[ -5 -23 -28  -2 -11] : soleb
[  3  -9 -29  -5 -16] : Rupez
[ 12  -1   5 -28   0] : gimu
[-30  -9  39  22  -9] : vap
[ 10  -8   3  -5 -28] : piv
[  4 -24 -21  -2 -17] : favu
[-10  11 -18 -11 -14] : Tomut
[-44 -18  11  47   9] : vimu
[10 47  2 50 14] : Napuf
[-10   7  32  14 -46] : fazu
[-53 -13   7  58  14] : Fibe
[ 11 -20 -27 -26 -37] : sovem
q: [-43 -18  11  47   9] => vimu
both Napuf piv:  => [10]
count vap: [-30] => 1
q: [ 11 -21 -27 -25 -38] => sovem
at: [-18  11] => vimu, 2
at: [11 47] => vimu, 3
at: [-8  3] => piv, 2

[33 30 38 36 37 -6 38 24]  Vuku
[36 30 40 30 31 22 25 26]  Suno
[44 30 30 45 29  7 36 24]  fudul
[33 30 38 36 37 -6 38 42]  saz
[36 33 40 30 31 31 25 26]  fus
[35 29 34 33 34 -3 46 22]  dipo
[40 50 32 34 31 26 40 38]  Sedes
[40 50 32 34 31 26 43 40]  pab
[ 46  34  40  27  37 -32  39  43]  Gan
[ 46  50  46  45  30 -18  48  43]  kalep
[38 30 31 34 28 -2 29 43]  Mifo
[29 30 24 31 45  7 36 44]  puf
q: [ 45  33  39  26  36 -32  38  43] => Gan
both kalep fus:  => [30]
order: [24 44 30 30 45 29  7 36] => fudul
q: [ 46  50  46  45  31 -18  48  43] => kalep
at: [30 31 22 25 26] => Suno, 4

[ 15 -12  38 -28  54 -45  17 -40  53 -34  -9 -10 -32 -31 -19   9] = bab
[ 14  13   3  26 -45  51  15  46 -10  48  27 -20 -16 -32 -34   4] = mopo
[ 15 -12 -38 -28  54 -35  17 -40  53 -34  24 -34 -32 -31 -19   9] = birev
at: [-45  17 -40  53] => bab, 6
q: [ 15 -12  38 -28  54 -45  17 -40  53 -34  -9 -10 -32 -31 -19   9] => bab
q: [ 14  13   3  26 -45  51  15  46 -10  48  27 -20 -16 -32 -34   4] => mopo

[ 41  47   0 -24 -32 -28   4  16  23  29   6  -2 -11 -23 -13 -20 -22  -3
   8]  fur
[ 16  22  30  10  -2  -8 -23 -13 -17 -24  -5   6  35  51   7 -22 -30 -31
   0]  dor
[ 28  53  17 -19 -29 -33  -7  14  19  31  14  -2  -5 -22 -17 -15 -25  -9
   4]  vuvun
[-31 -30   1  15  22  30   2  -1  -8 -23 -13 -17 -23  -5   6  35  51   6
 -23]  bif
[-23 -31  -9   1  15  22  30   8  -2  -9 -23 -13 -18 -24  -4   6  37  50
   5]  Res
[ -5  -5 -22 -17  -7 -22 -15 -16 -24  -6   4  32  53  11 -21 -30 -32  -3
  15]  rut
[  2  -2 -16 -20 -11 -23  49  38  -9 -26 -33 -21  10  16  28  25   2  -3
 -16]  tovi
[ 22 -10  -3 -18 -20 -12 -25 -14   1  18  51  32 -13 -26 -34 -17  12  17
  29]  tifog
[  0  14  49  38 -10 -26   1 -20   9  16  28  25   2  -2 -16 -21 -11 -23
 -17]  zibuz
[-17 -13 -24 -10   2  24  53  23 -19 -27 -33 -10  14  18  30  17  -1  -5
 -20]  paker
at: [ -2  -5 -22 -17] => vuvun, 12
at: [  2  -2 -16 -21 -11 -23] => zibuz, 13
q: [-17 -13 -24 -10   2  24  53  23 -19 -27 -33 -10  14  18  30  17  -1  -5
 -20] => paker
q: [  1  -3 -17 -19 -11 -24  49  37  -9 -25 -33 -21   8  13  27  25   0  -5
 -15] => tovi
q: [-23 -31  -9   1  15  22  30   8  -2  -8 -23 -13 -18 -23  -4   6  37  51
   5] => Res
q: [-31 -30   1  15  22  30   2  -1  -8 -23 -13 -17 -23  -5   6  35  51   6
 -23] => bif

[ 32 -13 -35 -12  14 -20   9   7 -32]  rek
[ 32  -7 -33 -12  14 -20   9 -21 -32]  vol
[ 46 -33  -7  14   2 -32   1  -8 -15]  dat
at: [-33  -7] => dat, 2
q: [ 47 -33  -6  15   3 -33   2 -11 -15] => dat
order: [-32   1  -8 -15  46 -33  -7  14   2] => dat

[-17 -34 -43  23  -4 -33 -20 -21 -28  30 -25 -27  -9 -14 -45 -37  -5 -25
   2  -7 -14   8] : zotas
[  3  -3  27  28 -16   8  -3  28  23  11  32  25  28  -3 -33   7  -3  21
  33  37  28  47] : deg
[ 18  25  34 -24 -14  28  16  14  11 -38  13   5 -12  12  27  51  24  12
   3 -22   9 -15] : zetu
[  0  16 -10   0 -10  27   9  21  23 -21  28  31  18  -9  -9  47  -2   6
  40  27  10  30] : kaba
[  1 -21  18 -25  12 -30 -11 -22 -20  -9 -25 -36 -34  13   9 -34   6  -6
 -46 -40 -14 -45] : vasot
count deg: [28] => 4
at: [37 28 47] => deg, 20

[-14  -2   6  -8 -25  -3 -36   5   6  -8   4 -49]  bitu
[-11  -8  -1  -9 -27  -4 -40  20   9 -12  -5 -59]  nopok
[ -8   4   5  16 -25 -36  -2  -8  -3 -14 -48   9]  fopun
[ 16  -3   6 -48   9  -8  -8  -2   4 -36 -14 -25]  fini
[-18 -11   2  -8 -23   1 -35  22   8 -10   5 -53]  delo
at: [-14  -2   6  -8 -25  -3] => bitu, 1
order: [ -2   6  -8   4   5 -36  -8  -3 -14 -25   6 -49] => bitu
q: [-11  -8  -1  -9 -27  -4 -40  20   9 -12  -5 -59] => nopok
at: [ -4 -40  20] => nopok, 6
order: [-48   9  -8  -8  -2   4 -36 -14 -25  16  -3   6] => fini

